Below are the code and all the weights of a small trained network. Each question names an input and a target symbol and asks about switching units off, where a switched-off unit gives its printed mean instead of its output.

import numpy as np


def w(rows, s, z=0):
    codes = np.array(rows[::2]) - 128.0
    scale = np.full(codes.shape[1], s)
    scale[-1] = z or s
    return codes * scale


def norm(h):
    return h / np.sqrt((h * h).mean(-1, keepdims=True) + 1e-5)


def f(y):
    return np.maximum(y, 0)


def softmax(a):
    e = np.exp(a - a.max(-1, keepdims=True))
    return e / e.sum(-1, keepdims=True)


def log_softmax(a):
    a = a - a.max(-1, keepdims=True)
    return a - np.log(np.exp(a).sum(-1, keepdims=True))


def net(x, mask):
    ids = ['γεηθλμτ'.index(c) for c in x.split()]
    T = len(ids)
    res = E[ids] + P[:T]
    u = 0
    for l in range(2):
        r = norm(res)
        for j in range(3):
            rows = slice(4 * j, 4 * j + 4)
            q, k, v = (r @ M[l][rows].T for M in (Q, K, V))
            z = softmax(np.where(np.tri(T) > 0, q @ k.T / 4**0.5, -1e9)) @ v
            o = O[l][rows]
            res = res + np.where(mask[u + j], z, o[:, -1]) @ o[:, :-1]
        u += 3
        y = f(norm(res) @ A[l][:, :-1].T + A[l][:, -1])
        res = res + np.where(mask[u : u + 4], y, B[l][:, -1]) @ B[l][:, :-1]
        u += 4
    return log_softmax(norm(res)[-1] @ U[:, :-1].T + U[:, -1])


Q, K, V, O, A, B = {}, {}, {}, {}, {}, {}
E = w([
[26,243,116],'γ',
[58,247,149],'ε',
[173,2,66],'η',
[61,121,59],'θ',
[23,194,88],'λ',
[46,180,251],'μ',
[9,171,111],'τ',
],0.0061)
P = w([
[162,82,124],'0',
[117,173,156],'1',
[214,246,145],'2',
[74,33,160],'3',
[74,178,121],'4',
[224,116,8],'5',
[76,42,173],'6',
[84,142,106],'7',
],0.014)
Q[0] = w([
[47,32,229],'0.h1',
[214,143,125],'0.h1',
[148,132,145],'0.h1',
[93,149,182],'0.h1',
[247,139,158],'0.h2',
[138,236,83],'0.h2',
[131,209,189],'0.h2',
[72,55,63],'0.h2',
[103,99,115],'0.h3',
[89,120,215],'0.h3',
[58,212,107],'0.h3',
[71,234,105],'0.h3',
],0.013)
K[0] = w([
[75,115,148],'0.h1',
[134,157,87],'0.h1',
[134,155,132],'0.h1',
[108,110,169],'0.h1',
[130,101,175],'0.h2',
[167,115,169],'0.h2',
[86,71,68],'0.h2',
[155,130,103],'0.h2',
[78,207,146],'0.h3',
[167,78,10],'0.h3',
[9,100,171],'0.h3',
[196,96,209],'0.h3',
],0.012)
V[0] = w([
[151,128,251],'0.h1',
[78,84,55],'0.h1',
[84,67,217],'0.h1',
[191,113,156],'0.h1',
[148,185,155],'0.h2',
[193,122,102],'0.h2',
[59,96,76],'0.h2',
[193,160,95],'0.h2',
[133,128,77],'0.h3',
[200,6,104],'0.h3',
[72,53,153],'0.h3',
[183,110,159],'0.h3',
],0.011)
O[0] = w([
[223,21,195,61],'0.h1',
[2,113,171,241],'0.h1',
[163,41,205,200],'0.h1',
[113,140,69,8],'0.h1',
[184,93,166,138],'0.h2',
[134,144,135,78],'0.h2',
[164,68,142,224],'0.h2',
[67,224,153,125],'0.h2',
[171,129,99,126],'0.h3',
[148,85,92,3],'0.h3',
[156,191,210,247],'0.h3',
[116,128,169,15],'0.h3',
],0.0065,0.0027)
A[0] = w([
[216,172,43,248],'0.n1',
[123,187,9,195],'0.n2',
[98,62,76,57],'0.n3',
[86,207,98,253],'0.n4',
],0.013,0.004)
B[0] = w([
[254,190,92,193],'0.n1',
[190,184,136,216],'0.n2',
[47,119,112,146],'0.n3',
[172,94,165,254],'0.n4',
],0.0097)
Q[1] = w([
[124,157,95],'1.h1',
[198,89,88],'1.h1',
[96,112,125],'1.h1',
[110,232,104],'1.h1',
[91,248,216],'1.h2',
[64,217,168],'1.h2',
[62,87,54],'1.h2',
[69,58,104],'1.h2',
[109,210,195],'1.h3',
[141,195,146],'1.h3',
[112,109,84],'1.h3',
[144,160,92],'1.h3',
],0.013)
K[1] = w([
[120,111,86],'1.h1',
[124,108,149],'1.h1',
[190,129,137],'1.h1',
[69,117,106],'1.h1',
[78,137,56],'1.h2',
[56,148,97],'1.h2',
[135,36,169],'1.h2',
[83,60,216],'1.h2',
[97,159,255],'1.h3',
[43,216,62],'1.h3',
[98,74,142],'1.h3',
[115,155,214],'1.h3',
],0.013)
V[1] = w([
[122,60,127],'1.h1',
[95,134,201],'1.h1',
[208,210,139],'1.h1',
[126,24,103],'1.h1',
[212,56,115],'1.h2',
[74,67,88],'1.h2',
[194,78,190],'1.h2',
[135,138,3],'1.h2',
[148,102,109],'1.h3',
[185,83,140],'1.h3',
[243,93,137],'1.h3',
[115,181,23],'1.h3',
],0.013)
O[1] = w([
[83,56,230,62],'1.h1',
[65,128,177,190],'1.h1',
[223,128,76,253],'1.h1',
[102,55,134,7],'1.h1',
[182,70,40,91],'1.h2',
[30,129,80,54],'1.h2',
[172,82,118,126],'1.h2',
[113,144,2,99],'1.h2',
[41,122,149,79],'1.h3',
[130,130,112,118],'1.h3',
[115,172,104,146],'1.h3',
[145,225,154,24],'1.h3',
],0.0081,0.0051)
A[1] = w([
[81,188,51,254],'1.n1',
[144,54,137,80],'1.n2',
[177,190,255,138],'1.n3',
[100,52,147,109],'1.n4',
],0.009,0.0025)
B[1] = w([
[101,32,47,183],'1.n1',
[12,105,100,157],'1.n2',
[134,152,86,255],'1.n3',
[113,60,155,163],'1.n4',
],0.011,0.0071)
U = w([
[202,211,174,237],'γ',
[239,100,104,103],'ε',
[118,93,7,128],'η',
[2,184,68,120],'θ',
[37,249,200,2],'λ',
[166,13,173,87],'μ',
[59,87,230,131],'τ',
],0.013,0.0036)

Each question gives the input, a string of symbols that net reads in full, and the target symbol t.
The units are the heads (4 rows each of Q, K, V and O) and the neurons (one row each of A and B). Each row of codes is followed by its name. A weight is (code - 128) times the scale printed after its matrix; where a second scale follows, it is the last column's (O, A, B and U).
mask holds one flag per unit, layer by layer, with each layer's heads first. A switched-off unit (its flag False) gives its mean, the last column of its rows in O or B, instead of its output. The means were averaged over made-up inputs and are rounded, as every weight is.
A unit's drop is (log p(t) with every unit on - log p(t) with that unit switched off) / (log p(t) with every unit on - log p(t) with every unit switched off).
The circuit of an input: a set's keep is (log p(t) with only the set's units on - log p(t) with every unit switched off) / (log p(t) with every unit on - log p(t) with every unit switched off). Starting from the 12 units with the biggest drops (on a tie, the unit counted first), units are removed one at a time, each time the one whose removal leaves the highest keep (on an exact tie, the one counted first), for as long as the keep stays at least 0.8.
circuit, biggest first: the units of the circuit, biggest drop first
unit that matters most: the unit with the biggest drop
k most important neurons: the k neurons with the biggest drops, biggest first
which heads matter: for each layer, one digit per head in row order, 1 if its drop is at least 0.15 and else 0, layers parted by /
input τ λ ε τ, target τ: which heads matter : 000 / 000
input θ θ γ μ λ, target θ: 2 most important neurons : (0.n1; 0.n3)
input η η τ θ θ θ ε ε, target η: circuit, biggest first : (0.h1; 1.h2)
input μ η η ε τ, target μ: unit that matters most : 0.h1
input λ γ γ θ ε λ τ ε, target λ: circuit, biggest first : (0.h1; 0.n1)
input λ η γ θ μ, target λ: circuit, biggest first : (0.h1; 1.h2)
input λ γ η μ ε θ γ γ, target λ: circuit, biggest first : (1.h2; 0.n1)
input θ γ μ θ θ μ η γ, target θ: which heads matter : 101 / 010
input θ ε η η τ τ γ, target τ: which heads matter : 101 / 010
input λ η γ γ ε, target λ: circuit, biggest first : (0.h1; 1.h2)
input τ γ λ γ ε λ μ μ, target τ: which heads matter : 010 / 001
input θ θ γ θ ε η, target γ: 3 most important neurons : (0.n2; 0.n1; 0.n3)
input λ γ λ τ τ ε τ η, target λ: which heads matter : 100 / 010
input ε λ γ γ, target γ: unit that matters most : 1.h1
input μ ε η ε μ, target μ: circuit, biggest first : (0.h1; 0.n2)
input τ θ γ η θ λ ε, target τ: 2 most important neurons : (0.n1; 0.n2)
input θ ε τ η η γ η τ, target θ: circuit, biggest first : (1.h2; 0.h1)
input θ γ θ λ η μ λ τ, target θ: circuit, biggest first : (1.h2; 0.h1; 0.h3; 0.n1)
input μ η ε γ η, target μ: circuit, biggest first : (0.n1; 0.n2; 1.h1)
input μ ε λ η μ ε λ λ, target μ: unit that matters most : 0.n1
input μ η θ γ γ, target μ: 2 most important neurons : (0.n1; 0.n2)
input γ λ ε θ μ η γ θ, target γ: which heads matter : 100 / 000
